Here is a tiny trained network, its code and every weight. The questions are about switching its units off for an input and a class, where a switched-off unit gives its printed mean instead of its output.

import numpy as np


def w(rows, s, z=0):
    codes = np.array(rows[::2]) - 128.0
    scale = np.full(codes.shape[1], s)
    scale[-1] = z or s
    return codes * scale


def f(y):
    return np.maximum(y, 0)


def log_softmax(a):
    a = a - a.max(-1, keepdims=True)
    return a - np.log(np.exp(a).sum(-1, keepdims=True))


def net(x, mask):
    res = np.array(x, float).reshape(1, 5) / 4 @ E
    y = f(res @ A[0][:, :-1].T + A[0][:, -1])
    res = res + np.where(mask, y, B[0][:, -1]) @ B[0][:, :-1]
    return log_softmax(res[-1] @ U[:, :-1].T + U[:, -1])


A, B = {}, {}
E = w([
[123,140,26,157,75,55,190,173,223,60],'x0',
[29,106,169,146,205,131,83,110,232,91],'x1',
[149,100,174,147,123,133,136,138,111,85],'x2',
[94,109,117,100,120,175,132,116,146,112],'x3',
[118,254,65,75,212,125,45,110,21,20],'x4',
],0.0087)
A[0] = w([
[115,114,124,120,160,80,79,99,103,113,90],'N1',
[147,117,138,169,125,68,128,134,119,115,139],'N2',
[132,142,52,152,110,70,169,156,201,25,53],'N3',
[124,101,186,145,128,138,146,130,179,213,8],'N4',
[125,101,121,152,65,93,151,132,188,121,113],'N5',
[114,144,75,133,142,118,103,142,82,71,78],'N6',
[121,156,163,107,200,151,71,112,100,118,89],'N7',
[138,113,173,117,113,166,112,114,75,210,21],'N8',
[170,136,86,95,57,183,166,133,11,162,132],'N9',
[112,79,199,157,106,136,161,137,209,235,156],'N10',
[168,141,117,91,106,112,240,129,123,131,113],'N11',
[174,143,130,115,130,144,161,167,160,132,116],'N12',
[137,144,79,116,114,122,114,129,88,62,1],'N13',
[143,99,92,155,54,107,222,150,169,148,132],'N14',
[165,137,90,120,49,126,195,119,118,124,139],'N15',
],0.012,0.0097)
B[0] = w([
[96,95,79,147,108,162,111,140,149,127,154],'N1',
[81,89,111,71,113,182,139,110,174,122,154],'N2',
[166,125,214,78,146,36,136,9,97,121,216],'N3',
[74,121,123,153,152,60,10,80,160,70,179],'N4',
[103,152,74,131,137,204,152,164,123,172,191],'N5',
[127,86,197,122,143,89,151,80,178,155,182],'N6',
[117,117,73,178,98,142,52,193,118,106,185],'N7',
[134,135,135,111,116,122,238,119,179,135,164],'N8',
[127,133,181,90,159,33,131,19,149,112,223],'N9',
[173,162,167,69,142,54,174,45,96,127,255],'N10',
[122,130,85,140,130,160,115,190,125,142,181],'N11',
[97,146,129,135,146,148,128,150,131,126,149],'N12',
[155,152,152,99,105,170,234,120,125,172,162],'N13',
[135,110,105,172,100,202,143,217,119,129,226],'N14',
[100,118,122,170,115,193,124,183,145,116,200],'N15',
],0.012,0.017)
U = w([
[212,161,163,97,119,129,223,95,153,192,216],'0',
[190,139,167,111,154,79,42,58,49,114,138],'1',
[138,130,42,212,60,251,86,254,104,162,8],'2',
],0.008,0.0017)

Each question gives the input, the list of numbers given to net, and the class t.
The units are the neurons (one row each of A and B). Each row of codes is followed by its name. A weight is (code - 128) times the scale printed after its matrix; where a second scale follows, it is the last column's (A, B and U).
mask holds one flag per neuron, in row order. A switched-off neuron (its flag False) gives its mean, the last column of its row in B, instead of its output. The means were averaged over made-up inputs and are rounded, as every weight is.
A unit's drop is (log p(t) with every unit on - log p(t) with that unit switched off) / (log p(t) with every unit on - log p(t) with every unit switched off).
unit that matters most: the unit with the biggest drop
top k neurons: the k neurons with the biggest drops, biggest first
drop of u: that unit's drop, to one decimal
input [-8,-5,3,-7,-1], class 0: unit that matters most -> N8
input [-4,2,-4,-7,-7], class 1: top 2 neurons -> [N4; N13]
input [-6,1,-5,-2,-6], class 1: top 4 neurons -> [N4; N13; N5; N14]
input [4,-4,7,3,6], class 0: top 2 neurons -> [N13; N4]
input [-6,7,7,-2,1], class 2: top 4 neurons -> [N3; N9; N7; N10]
input [3,3,-6,2,1], class 1: top 3 neurons -> [N8; N13; N14]
input [-3,7,3,7,8], class 2: drop of N7 -> 0.2
input [8,-2,8,3,-3], class 2: drop of N10 -> 0.0
input [1,-2,3,-1,-2], class 2: drop of N3 -> 0.3
input [-7,8,3,-5,-8], class 1: drop of N1 -> 0.0
input [3,-7,4,1,7], class 0: top 2 neurons -> [N13; N4]
